Below is a small trained network, with its code and all its weights. Each question gives an input and a target symbol and asks what happens when units are switched off, that is, made to give their printed mean instead of their output.

import numpy as np


def w(rows, s, z=0):
    codes = np.array(rows[::2]) - 128.0
    scale = np.full(codes.shape[1], s)
    scale[-1] = z or s
    return codes * scale


def f(y):
    return np.maximum(y, 0)


def softmax(a):
    e = np.exp(a - a.max(-1, keepdims=True))
    return e / e.sum(-1, keepdims=True)


def log_softmax(a):
    a = a - a.max(-1, keepdims=True)
    return a - np.log(np.exp(a).sum(-1, keepdims=True))


def net(x, mask):
    ids = ['ΓΣΩβεηλμξπτ'.index(c) for c in x.split()]
    T = len(ids)
    res = E[ids] + P[:T]
    u = 0
    for l in range(2):
        q, k, v = (res @ M[l].T for M in (Q, K, V))
        z = softmax(np.where(np.tri(T) > 0, q @ k.T / 3**0.5, -1e9)) @ v
        res = res + np.where(mask[u], z, O[l][:, -1]) @ O[l][:, :-1]
        u += 1
        y = f(res @ A[l][:, :-1].T + A[l][:, -1])
        res = res + np.where(mask[u : u + 12], y, B[l][:, -1]) @ B[l][:, :-1]
        u += 12
    return log_softmax(res[-1] @ U[:, :-1].T + U[:, -1])


Q, K, V, O, A, B = {}, {}, {}, {}, {}, {}
E = w([
[136,44,104,122,136,74,171,146,94,174,94],'Γ',
[159,104,119,148,77,146,144,194,101,68,134],'Σ',
[252,142,146,163,118,122,89,127,174,115,156],'Ω',
[145,126,41,162,110,184,137,105,128,127,181],'β',
[101,120,180,96,124,105,121,142,123,127,189],'ε',
[107,83,136,154,103,145,148,168,152,132,199],'η',
[145,133,92,182,112,85,193,83,115,62,124],'λ',
[129,132,55,110,95,91,111,96,117,121,124],'μ',
[170,127,136,131,203,142,112,106,84,105,146],'ξ',
[99,127,84,86,87,44,148,87,108,29,95],'π',
[111,81,185,88,111,148,154,38,146,125,127],'τ',
],0.021)
P = w([
[49,224,141,117,153,175,171,175,221,126,47],'0',
[116,182,109,155,136,137,137,136,176,115,102],'1',
[154,157,118,163,106,115,134,105,124,140,122],'2',
[154,111,106,149,115,116,118,83,103,122,150],'3',
[176,73,85,121,122,147,94,99,79,94,167],'4',
[255,69,105,54,111,148,104,131,14,136,109],'5',
],0.0095)
Q[0] = w([
[13,175,173,79,96,115,95,145,248,164,86],'0.h0',
[111,169,131,165,181,135,214,140,53,122,29],'0.h0',
[80,253,170,174,120,172,138,199,175,234,102],'0.h0',
],0.0074)
K[0] = w([
[85,210,124,169,173,165,215,128,255,176,95],'0.h0',
[117,119,54,36,116,191,121,174,40,171,135],'0.h0',
[116,172,114,94,152,140,134,176,169,113,42],'0.h0',
],0.0082)
V[0] = w([
[167,128,2,101,115,126,74,141,62,164,130],'0.h0',
[114,152,49,157,88,88,180,65,170,133,135],'0.h0',
[172,123,149,169,157,143,223,69,156,143,171],'0.h0',
],0.0065)
O[0] = w([
[61,107,159,88,145,48,211,110,196,138,223,166],'0.h0',
[189,140,170,40,189,255,221,164,110,184,89,239],'0.h0',
[193,93,55,89,89,106,79,197,136,254,88,254],'0.h0',
],0.0085,0.0036)
A[0] = w([
[130,124,84,138,237,111,100,81,65,132,96,59],'0.n0',
[105,205,66,152,154,175,117,62,148,201,154,3],'0.n1',
[89,90,116,131,137,84,191,203,207,123,107,112],'0.n2',
[167,111,113,142,242,119,130,156,63,128,146,220],'0.n3',
[156,72,133,169,74,111,125,180,179,118,91,9],'0.n4',
[42,157,141,155,72,104,126,109,231,148,175,26],'0.n5',
[150,101,157,104,91,138,54,161,158,172,176,33],'0.n6',
[132,131,201,126,88,152,66,167,107,95,136,112],'0.n7',
[166,101,38,131,69,142,163,71,2,198,69,152],'0.n8',
[160,109,197,137,129,175,86,106,232,128,192,194],'0.n9',
[73,166,76,93,132,111,193,57,219,92,169,59],'0.n10',
[111,179,82,142,150,99,122,58,100,186,185,242],'0.n11',
],0.0082,0.0043)
B[0] = w([
[44,151,183,132,145,127,153,119,225,119,164,150],'0.n0',
[124,73,117,151,216,155,78,157,72,99,135,138],'0.n1',
[65,120,94,113,113,93,174,97,41,201,100,153],'0.n2',
[78,137,171,61,86,123,142,127,196,122,173,199],'0.n3',
[66,139,61,158,79,147,149,101,104,119,148,140],'0.n4',
[155,137,144,126,119,126,108,221,117,128,52,129],'0.n5',
[159,123,142,236,86,89,157,187,167,140,161,144],'0.n6',
[114,130,68,145,104,130,193,118,146,255,108,140],'0.n7',
[76,82,118,66,215,118,37,129,178,117,162,245],'0.n8',
[128,105,149,70,84,86,50,179,70,165,60,158],'0.n9',
[202,127,113,155,79,140,198,142,235,70,138,150],'0.n10',
[111,142,151,183,146,98,185,118,160,43,99,177],'0.n11',
],0.0079,0.013)
Q[1] = w([
[86,175,228,115,129,149,123,238,135,162,157],'1.h0',
[208,241,111,227,155,254,144,125,48,161,59],'1.h0',
[107,113,155,163,75,163,197,21,76,112,168],'1.h0',
],0.0062)
K[1] = w([
[103,164,165,43,135,129,118,107,188,19,41],'1.h0',
[103,233,62,185,170,173,171,159,157,206,2],'1.h0',
[112,187,35,146,168,135,149,65,100,95,159],'1.h0',
],0.0066)
V[1] = w([
[117,83,124,71,38,133,115,115,118,160,92],'1.h0',
[148,152,178,71,152,84,109,1,131,128,104],'1.h0',
[186,181,132,110,46,99,104,144,182,82,95],'1.h0',
],0.0076)
O[1] = w([
[17,151,147,211,182,180,157,128,146,148,108,229],'1.h0',
[172,100,127,187,207,182,72,255,134,82,76,232],'1.h0',
[111,54,203,119,113,170,33,127,101,97,89,4],'1.h0',
],0.0083,0.0021)
A[1] = w([
[160,99,113,115,211,173,93,163,138,78,188,115],'1.n0',
[192,96,122,168,35,133,184,170,110,100,132,84],'1.n1',
[232,163,79,178,128,74,70,133,161,109,122,55],'1.n2',
[57,169,108,107,215,123,45,97,84,90,149,208],'1.n3',
[176,103,196,98,176,197,102,83,100,140,134,154],'1.n4',
[69,50,190,67,144,140,144,41,183,54,89,63],'1.n5',
[215,111,171,124,91,179,101,215,101,142,68,198],'1.n6',
[128,56,215,164,159,145,24,95,61,102,118,97],'1.n7',
[108,87,166,157,133,69,174,203,111,146,80,4],'1.n8',
[27,138,165,163,176,152,78,254,146,164,133,190],'1.n9',
[78,175,29,139,168,121,154,14,125,59,102,7],'1.n10',
[132,130,139,154,59,65,74,128,196,197,140,114],'1.n11',
],0.0075,0.0037)
B[1] = w([
[128,166,126,163,147,162,133,152,102,117,52,251],'1.n0',
[14,137,159,141,101,187,149,141,117,174,136,160],'1.n1',
[65,56,101,87,124,125,132,32,135,96,91,159],'1.n2',
[93,137,172,111,86,119,106,233,144,105,66,210],'1.n3',
[143,129,110,214,108,163,132,148,149,167,73,164],'1.n4',
[164,157,94,168,183,189,126,105,34,177,161,234],'1.n5',
[98,188,59,153,138,131,76,141,108,213,156,182],'1.n6',
[147,86,156,92,84,168,160,164,174,134,98,175],'1.n7',
[69,148,122,201,228,199,35,126,85,158,140,156],'1.n8',
[214,129,144,58,59,127,124,2,160,43,228,247],'1.n9',
[151,138,133,142,159,73,57,147,171,219,198,194],'1.n10',
[125,244,114,131,92,101,175,195,52,118,109,169],'1.n11',
],0.0074,0.011)
U = w([
[70,140,100,5,175,125,142,228,102,121,27,89],'Γ',
[150,132,127,240,112,104,144,177,250,115,114,70],'Σ',
[130,54,39,116,92,80,80,61,113,84,64,199],'Ω',
[134,175,134,203,168,178,142,132,78,103,117,82],'β',
[78,218,253,90,120,99,98,119,176,4,138,192],'ε',
[77,99,175,154,75,179,252,103,136,98,116,254],'η',
[229,72,146,2,77,101,161,129,135,152,169,92],'λ',
[48,100,225,54,181,107,56,110,150,195,159,100],'μ',
[118,161,142,225,146,75,10,216,123,147,110,132],'ξ',
[117,27,214,121,143,202,84,64,128,169,117,145],'π',
[188,150,132,186,124,130,78,40,107,89,194,89],'τ',
],0.0069,0.0055)

Each question gives the input, a string of symbols that net reads in full, and the target symbol t.
The units are the heads (3 rows each of Q, K, V and O) and the neurons (one row each of A and B). Each row of codes is followed by its name. A weight is (code - 128) times the scale printed after its matrix; where a second scale follows, it is the last column's (O, A, B and U).
mask holds one flag per unit, layer by layer, with each layer's heads first. A switched-off unit (its flag False) gives its mean, the last column of its rows in O or B, instead of its output. The means were averaged over made-up inputs and are rounded, as every weight is.
A unit's drop is (log p(t) with every unit on - log p(t) with that unit switched off) / (log p(t) with every unit on - log p(t) with every unit switched off).
The circuit of an input: a set's keep is (log p(t) with only the set's units on - log p(t) with every unit switched off) / (log p(t) with every unit on - log p(t) with every unit switched off). Starting from the 12 units with the biggest drops (on a tie, the unit counted first), units are removed one at a time, each time the one whose removal leaves the highest keep (on an exact tie, the one counted first), for as long as the keep stays at least 0.8.
units of the circuit, in order: the units of the circuit, biggest drop first
most important unit: the unit with the biggest drop
k most important neurons: the k neurons with the biggest drops, biggest first
top k neurons in layer l: the k neurons of layer l with the biggest drops, biggest first
input λ Σ λ μ λ, target η: units of the circuit, in order => [0.h0, 0.n10]
input λ μ η η μ, target μ: units of the circuit, in order => [1.h0, 1.n10, 0.n8]
input Γ τ β ξ ξ λ, target Ω: units of the circuit, in order => [0.h0, 1.h0, 1.n2]
input η λ λ π, target Γ: units of the circuit, in order => [0.h0, 1.h0]
input Ω ξ λ Γ η η, target η: units of the circuit, in order => [1.h0, 1.n10]
input μ τ η, target τ: units of the circuit, in order => [1.n9, 1.h0, 1.n3]
input μ ξ Σ β β μ, target λ: units of the circuit, in order => [0.h0, 0.n10]
input Ω λ μ Γ β, target Σ: units of the circuit, in order => [1.n9, 0.h0, 0.n10]
input λ β λ ε λ β, target Γ: units of the circuit, in order => [0.n8, 1.n0, 1.n3]
input λ π β λ, target λ: units of the circuit, in order => [1.h0, 0.h0]
input λ η β, target μ: units of the circuit, in order => [1.h0, 1.n10, 0.n8, 1.n9]
input π ξ ξ Γ η β, target μ: units of the circuit, in order => [0.n8]
input ξ λ λ λ Σ λ, target τ: units of the circuit, in order => [0.h0, 1.n5, 1.h0, 1.n10]
input λ β ξ ξ τ π, target ε: units of the circuit, in order => [1.h0, 1.n9, 0.n8]
input π λ Γ, target μ: top 2 neurons in layer 0 => [0.n2, 0.n8]
input λ Γ Ω, target ξ: 3 most important neurons => [0.n9, 1.n6, 1.n11]
input λ Σ ε Γ π λ, target β: 2 most important neurons => [1.n5, 1.n9]
input η Γ π Γ τ π, target ε: 2 most important neurons => [1.n9, 0.n9]
input π ε Ω ε ξ β, target Ω: top 2 neurons in layer 0 => [0.n11, 0.n3]
input π Ω τ, target π: 3 most important neurons => [1.n9, 1.n7, 0.n9]
input λ λ η λ λ λ, target Γ: most important unit => 0.n8
input λ ξ μ β λ β, target Γ: top 3 neurons in layer 1 => [1.n9, 1.n0, 1.n10]
input ξ Σ λ, target τ: 2 most important neurons => [1.n5, 1.n10]
input Γ β ξ ε, target ξ: 3 most important neurons => [0.n8, 0.n3, 1.n6]
input Ω ξ τ ξ Σ ε, target ξ: top 4 neurons in layer 0 => [0.n8, 0.n3, 0.n7, 0.n6]
input τ ξ Σ π, target τ: top 2 neurons in layer 0 => [0.n10, 0.n3]
input λ λ η λ ξ η, target ξ: top 3 neurons in layer 1 => [1.n6, 1.n8, 1.n11]
input ξ ξ η Ω μ, target π: 2 most important neurons => [0.n9, 1.n5]
